Below are the code and all the weights of a small trained network. Each question names an input and a class and asks about switching units off, where a switched-off unit gives its printed mean instead of its output.

import numpy as np


def w(rows, s, z=0):
    codes = np.array(rows[::2]) - 128.0
    scale = np.full(codes.shape[1], s)
    scale[-1] = z or s
    return codes * scale


def norm(h):
    return h / np.sqrt((h * h).mean(-1, keepdims=True) + 1e-5)


def f(y):
    return y / 2 * (1 + np.tanh(0.7978845608 * (y + 0.044715 * y**3)))


def log_softmax(a):
    a = a - a.max(-1, keepdims=True)
    return a - np.log(np.exp(a).sum(-1, keepdims=True))


def net(x, mask):
    res = np.array(x, float).reshape(1, 3) / 4 @ E
    u = 0
    for l in range(4):
        y = f(norm(res) @ A[l][:, :-1].T + A[l][:, -1])
        res = res + np.where(mask[u : u + 3], y, B[l][:, -1]) @ B[l][:, :-1]
        u += 3
    return log_softmax(norm(res)[-1] @ U[:, :-1].T + U[:, -1])


A, B = {}, {}
E = w([
[161,207,47,169],'x0',
[222,94,142,127],'x1',
[131,118,36,2],'x2',
],0.0075)
A[0] = w([
[204,248,97,132,105],'0.n0',
[254,95,135,139,2],'0.n1',
[141,144,92,77,204],'0.n2',
],0.0099,0.0016)
B[0] = w([
[67,220,214,198,252],'0.n0',
[2,83,151,148,215],'0.n1',
[158,204,94,231,204],'0.n2',
],0.012,0.0038)
A[1] = w([
[140,113,245,230,4],'1.n0',
[99,11,193,11,207],'1.n1',
[243,134,143,254,93],'1.n2',
],0.0077,0.0017)
B[1] = w([
[182,199,1,66,228],'1.n0',
[145,221,155,184,253],'1.n1',
[210,125,86,144,164],'1.n2',
],0.0098,0.0058)
A[2] = w([
[66,146,77,248,254],'2.n0',
[156,101,148,168,207],'2.n1',
[163,140,33,113,142],'2.n2',
],0.011,0.0018)
B[2] = w([
[120,2,147,69,244],'2.n0',
[58,120,109,32,132],'2.n1',
[225,114,155,109,171],'2.n2',
],0.0096,0.011)
A[3] = w([
[115,254,181,91,123],'3.n0',
[133,146,205,61,51],'3.n1',
[119,144,225,120,248],'3.n2',
],0.0065,0.0018)
B[3] = w([
[113,162,115,186,253],'3.n0',
[153,171,3,221,155],'3.n1',
[98,36,92,186,252],'3.n2',
],0.0065,0.0028)
U = w([
[80,245,187,255,120],'0',
[248,140,95,24,253],'1',
[21,34,116,12,40],'2',
],0.008,0.00058)

Each question gives the input, the list of numbers given to net, and the class t.
The units are the neurons (one row each of A and B). Each row of codes is followed by its name. A weight is (code - 128) times the scale printed after its matrix; where a second scale follows, it is the last column's (A, B and U).
mask holds one flag per neuron, layer by layer. A switched-off neuron (its flag False) gives its mean, the last column of its row in B, instead of its output. The means were averaged over made-up inputs and are rounded, as every weight is.
A unit's drop is (log p(t) with every unit on - log p(t) with that unit switched off) / (log p(t) with every unit on - log p(t) with every unit switched off).
The circuit of an input: a set's keep is (log p(t) with only the set's units on - log p(t) with every unit switched off) / (log p(t) with every unit on - log p(t) with every unit switched off). Starting from all 12 units, units are removed one at a time, each time the one whose removal leaves the highest keep (on an exact tie, the one counted first), for as long as the keep stays at least 0.8.
units of the circuit, in order: the units of the circuit, biggest drop first
unit that matters most: the unit with the biggest drop
k most important neurons: the k neurons with the biggest drops, biggest first
top k neurons in layer l: the k neurons of layer l with the biggest drops, biggest first
drop of u: that unit's drop, to one decimal
input [4,-8,-6], class 2: units of the circuit, in order -> (2.n0, 1.n1)
input [6,4,3], class 0: units of the circuit, in order -> (0.n0)
input [4,8,4], class 2: 3 most important neurons -> (0.n1, 2.n0, 1.n1)
input [-4,6,-8], class 1: units of the circuit, in order -> (1.n0, 0.n0)
input [1,6,-5], class 2: units of the circuit, in order -> (0.n1, 2.n0)
input [3,6,0], class 2: 2 most important neurons -> (0.n1, 2.n0)
input [-7,-7,4], class 0: 3 most important neurons -> (2.n0, 0.n1, 1.n1)
input [-5,4,0], class 0: 4 most important neurons -> (1.n1, 0.n2, 2.n0, 3.n1)
input [5,8,-4], class 2: 2 most important neurons -> (0.n1, 2.n0)
input [-5,-5,5], class 0: 2 most important neurons -> (2.n0, 0.n1)
input [-5,-2,6], class 1: 4 most important neurons -> (0.n0, 0.n1, 0.n2, 2.n2)
input [-5,2,-6], class 1: 2 most important neurons -> (1.n0, 0.n0)
input [-1,-1,4], class 1: 2 most important neurons -> (0.n1, 0.n0)
input [-3,6,1], class 2: units of the circuit, in order -> (0.n1)
input [-4,-7,7], class 1: 2 most important neurons -> (0.n0, 0.n1)
input [-1,-6,-6], class 1: units of the circuit, in order -> (0.n1, 0.n0, 1.n0)
input [3,0,-4], class 1: 2 most important neurons -> (1.n0, 1.n1)
input [5,-1,-6], class 1: top 2 neurons in layer 1 -> (1.n0, 1.n2)
input [5,-5,-6], class 1: top 2 neurons in layer 0 -> (0.n1, 0.n2)
input [5,-8,-6], class 2: unit that matters most -> 2.n0
input [6,5,2], class 0: top 2 neurons in layer 0 -> (0.n0, 0.n2)
input [6,2,4], class 0: drop of 0.n0 -> 1.6
